Each row is followed by its class; each block has classes of its own.
[ -1   3   3  -8   8  10  -5 -15 -16   2   3  -2  -6   7  -5   0   2  -6
   2   9  -1  -6  -8   2   3  -2]
<68>
[  2   7   1   3   2 -10   0  -2  32  -2  -1  -1  11   5   3   3  -2  -3
 -16 -11  -3  -4  -1   6   0   5]
<100>
[ -7  16 -11   1  -8   1  14  -6  -3   2   2   0   3  -4  10  -3  -7  -6
   2 -13  -5   3   8   6   1   9]
<100>
[ 1 -5  2  4  2 -4  3  5  8 -1 -1  2 -5  4  0 -1  7  6 -8  2  1 -1 -6 -3
 -1  4]
<72>
[  0  -1   6   0   1  10 -14   5   4   5  -7   0   4   1  -2   2   9  -4
   2   2  -5  -2  -3  11   3  -4]
<68>
[ -2   1   8 -14   2  14  -7 -20 -22   7  -5   0  -8   1  -1  -3   9   4
 -10   2   1   7   7   7   4   5]
<68>
[  1  -6   0  -2   1   3   1  -6 -43   6   8  -1  -3  -8   1   0   5  -1
   0  -1  -4   2   0  -2  -2   3]
<27>
[ -5  15  -3   5   1 -10  -4  11  14  -2  -2   5  10  -1  -1   1  -8  -2
  -8   4  -2   4   7   7  -1   5]
<100>
[ -1 -10   1  -1   3   2   3  12 -18   8   0   3 -18   0   5   0  -3   8
  14   4   6   0   6  -8  -1  -1]
<86>
[  0  22 -20  -1   4 -12  -7  15   9   2  -5  -6  -4  19  -5   0 -13   0
   4  -3  -3  -8   2  -1   0  -2]
<100>
[ -4 -16   3   0  -2  -2   5   6  -9  -2   3  -1  -3   3   0  -2  -4   7
   1  -1   7   0   5  -5   0   7]
<86>
[ -4  -7   6  -8  -1  10   5  -5 -25   3  -1   4  -1 -14   2  -1   1   1
  -7  21  -1   0  -4  -8  -3   6]
<27>
[  0  11 -10   6  -4 -12  -1  -6  16  12   2  -3   5   9   1   0  -9 -11
   1  -9  -9  -5   1   6   2   3]
<100>
[ -3  -8   2   0  -3  -1   6  12  -9  -4  -2  10  -5  -2   7   1  -4  10
   1  -1   1   4   3 -10   3   1]
<86>
[ -6   1 -12   1   3 -12   8 -10   7  -4   2   6  -4  11   0  -1  -6   5
  -1 -14   5   4   7  -5   3  -2]
<86>
[ -5  -2   1  -4  -8  -8   5   1 -22   6   4  -1 -10  -2   6  -3  -4  -5
   4   7   2  -7  -1  -7  -2   8]
<27>
[ -4   0   2   0  -5   3   2  -8 -12   7   5   1  -5   0   0  -7  -3  -4
   1   4   0  -5  -2  -1  -4   6]
<27>
[ -3   3   0  -3  -3   5   1  -1 -15  -2  -5   2 -13   3  -4  -2  -1   5
   1  -1   3   5  11  -7   0   8]
<86>
[  0  12  -9   0   6  -8  -3   4  -8   1  -3  -3 -12  16  -6  -2 -12  -2
  -3  10   3  -4  10  -3  -3   4]
<86>
[  2 -20   9   0   2   3  -2   2 -28   1   3  -1 -14  11  -9   0   1   1
  15   7  10   0   2  -1  -2  -5]
<68>
[ -2  -6   7   0  -5   9   1  -6 -15   2   4   7  -4  -3   0   0  -2  -3
   5   9  -2  -6  -8  -5   6   4]
<27>
[ -2  -7  10  -1  -2  -1   6  11 -19  -1   2   6  -6  -8  -2  -3  -3   8
  -7   9   4   4   1   4   5   7]
<86>
[ -1   7  -5   2   4  -9  -4  16  10   3  -3  -7 -14  25  -4  -2  -8   1
  13   0   2 -10   1  -9  -1  -7]
<86>
[-4 10 -7 -1 -2 -7  1  3  7  3  0  4  1  5  2 -1 -5  1 -2 -8 -5 -4  4 -3
  0  5]
<100>
[ -4   0  -1  -5   8  -6   1  -2  -1  -5  -1   7  -3  -1  -3  -4  -7   8
 -11   1   6   0   3  -8  -1   7]
<86>
[  5  -1   1  -5   6   4  -5   8 -13  -1   0  -4  -2  -4  -9   1  -1   1
   1  11   4  -2   0   2   0  -2]
<68>
[ 10  -8   4  -4   6  11   6  12  -1  -5  -4   5   5 -22   5   1  10   9
  -7   3   0   6  -1   2  -7  -1]
<72>
[ -3   3  -5  -2  -4  -1   6  -4 -15   3   6  -1  -8  -8   5  -1  -9  -6
   4   4   1  -7  -1 -11  -3   1]
<27>
[ -5   0   4   0  -2   2  -4  -1 -23   3   2   3  -3   0  -2   0  -5   0
  -5   0   4   5  13  -5   2   6]
<86>
[  3  -7   8  -3   0   8  -1  -9 -20   3  -3   6  -4  -7   1   0   0  -2
  -3   2  -5   0   0  -8  -1   2]
<27>
[ -4  -6  -8   8  -8 -13   4 -12  -1  12   2  -1   2  -4  10  -4   0   1
   0 -15  -9   9   8  -2   0   6]
<100>
[ -5   6   3   3  -5  -3   3 -13   1   0   7   1   9  -2   0   2  -7  -5
  -5  -2   6   1   1   4   3   8]
<100>
[  3  15 -10  -3   0 -14 -12   1  -4   9   0  -5  -5  20  -7   0 -10  -9
   7  -8  -2  -3  13  11   0  -2]
<100>
[  4 -12   0  -4  -2   3   7  -3 -18   3   1   1  -6  -8   2  -2  -6   1
  -4   2   6  -1   2 -11   2   9]
<27>
[  4  -3   4  -2   0   4  -4   4 -15  -2   1  -6  -9   7  -7   1   1  -1
   5   7   8  -1   0   5   3  -3]
<68>
[ -2   3   1  -6   0   1   0  -3 -21   3   2  -1  -5  -1  -2  -2  -4  -2
  -1   8   2   0   2  -5   3   5]
<27>
[  0  -6   4  -6   1  11   3   3 -22   4   1  10  -3 -15   1  -1   0   0
  -2  14   1  -2  -7 -13  -4   4]
<27>
[-3  4  4  1 -2  5 -1  6 21 -1 -4  1  1  0  7 -1  5  8 -4 -3 -3  0 -2 -3
 -2  1]
<72>
[ -3   7   2  -1   0   4   7   4 -18   1   3   3  -1  -9   3   1  -3  -1
  -5   5 -12   0   5  -8   0   7]
<27>
[  2  -2   2  -1   0  -4  -5  -4 -12   3   0   6  -8   3  -2  -2  -2   1
   1   0  -3  -4   0 -11   2   1]
<27>
[  2  -5   0  -7   3   0   1  -4  24  -2  -5  -8 -13  20   4  -3   7   7
  -6  -9   2  -5  -2   2  -2   3]
<72>
[ 0 -9 -2  2  0  3 11  0  9 -3 -4  1  1 -4  7 -2  2  9  2 -7  7  4 -1 -3
 -3 -1]
<72>

Next block, with new classes.
[-2 -5 -2  2 -8 -1 -5  5 -5  4 -2 -1 -2 -9 -6  4  1  2 -1  3 -2  3 -1  2
  1  1]
<83>
[-2 10 -2  0 12  1 -7  3  8 -1  7  4 -5  9  2 -3 -1 -5 -6  2  5 -6 -3 -6
  7  1]
<60>
[-2  7 -4  3 -1 -2 -5  3 -1  0  4 -1 -4  4  5 -3  3 -7 -8 -1  1 -3 -2  0
 13 -1]
<60>
[  5  -1  -9 -10   6  -3  -7  13  -1   9   2   8  -2  10  -4  -2  -8  -8
 -12   3  10   1  -3   0  10  -1]
<60>
[-1  8  8  2 -5  3 -2  3  0 -8  3  2 -8 -4 -9  3  2 -7  0  2  1  2 -3  2
  5  2]
<83>
[ -1   3   2  11 -10  -2  -3   3  -3  -8   1  -9  -3  -9  -8   5   9  -4
   1   5  -8   1   5   2  11  -5]
<83>
[-13   1  11 -17  -6  -3 -22   4  11  -3  11  -8 -13  -7  -2   6   3  -7
   5  -8 -11   2   1  -5  -7   3]
<83>
[ 5  5  0  3 -5 -2 -4  8 -6  0  4 -1 -1 -3 -6  0  3 -1  0  6  0  2  3  5
 15 -2]
<83>
[  1   2   0   5  -4  -3  -5   0  -4   0  -1   3 -10  -9  -5   3   4  -5
  -3  -1  -2   4  -1   6   4   2]
<83>
[ 1 -7 -5 -1  2  3 -9  4 -7  4  0 -6  4  0  1  1 -1 -2 -2  2  2  0 -2  6
  0 -4]
<60>
[ 0  0  2 -3 -4 -5 11 -5  1  1 -2 13  1  3  3 -1 -2  5 -2 -7 -1  1  1 -9
 -3  3]
<58>
[ -3   2   5 -12  -7  -4  -2   1   3   3   4   9  -5  -4  -5   1   0   2
  -7  -1   2   4  -4  -4  -2   3]
<58>
[  2  15   7  -1  -3  -1  -3  -8  -9  -1   9  -2  -2 -10  -7   3   7  -2
   4   4   1   6   1   9   6  10]
<83>
[ -4  -6 -12   6   6   9 -11   4  -2   6  -7  -8   1   2   5   0  -6  -3
  -6  -3  -1  -3 -10  -2  -2  -3]
<60>
[ 1 -3 -3  5 -2  2  0 -2 -6  5 -2 -1  3 -5 -1  2  1  0  0 -1 -2  4  0  5
  3  4]
<83>
[  2   4   3 -10   2  -5   1  -5   1   2   4   6  -5   1  -3  -1   0  -2
  -1   1   1   7  -5   0  -4   5]
<58>
[ 2  1 -5  0  4 -3 -4 -5 -1 -1 -6  4 -8  2  2 -2  3 -7 -4 -4 -1  0 -5  4
  2  0]
<60>
[ -4  10  -9   1   7   8  -2   7   1   7   4   2   1   4  -1  -2  -3  -5
 -11  -4   9   6  -2   0  10   2]
<60>
[ -4  -2   5 -15   7   4   5  -2   5   8   2   4  10  11   8  -7  -7   5
  -4  -3  10  -3   0  -7  -8   2]
<60>
[ -4   9   4   0  -6  -4 -12  -2  -8  -2   6  -3 -10 -10  -8   2   5  -6
  -3   2  -3  -2  -6   8   8   1]
<83>
[-6  1  3 -2 -1  1  1 -3  1 -2 -1  0 -1 -5 -6  6  2 -3  1 -2 11  6  4  5
 -1  0]
<60>
[ -6  15   9 -13  -4  -3   1   1   5  -2  11   7  -5  -1  -5  -4   0  -4
  -5   0   2   1  -3  -8   0   7]
<58>
[  2   4  -2 -11   5  -7  -2  -4  -6   5   7   4  -2   8   5  -4   5  -4
  -5   0   8   2  -1   6   7   5]
<60>
[ -2 -12 -11  -8  -4   0 -12   5   1  11   2  -2  -2   4   3  -7 -10  -6
  -8   1   0   2 -18  -6 -10   0]
<60>
[-3  5  1 -1  2 -2 -4  1 -1 -1  3  2 -5 -6 -6  4  9 -7  4  2 -6  4  4  5
  7  4]
<83>
[ 4  9  4  8 -8 -8  0  1 -2 -8  3  0 -6 -8 -8  1  8 -5  1  6 -7 -1  3  4
 13 -1]
<83>
[ -4   8  -2  -2   0   9 -10   3   4   0   9  -6  -2  -5   0  -1   0  -9
  -7  -1   2  -2  -4   0   5   0]
<60>
[-2  0 -1 -4 -5 -4  2 -2  5 -4  2  3  0  1  1 -7 -3 -3 -3 -1 -3  3  1 -8
 -2  2]
<58>
[ -4   5  -1  -1   1  -1  -4   0  -5   2   3   6  -3 -10  -8   4  -1  -3
  -1  -4   6   8  -9   4   0   5]
<83>
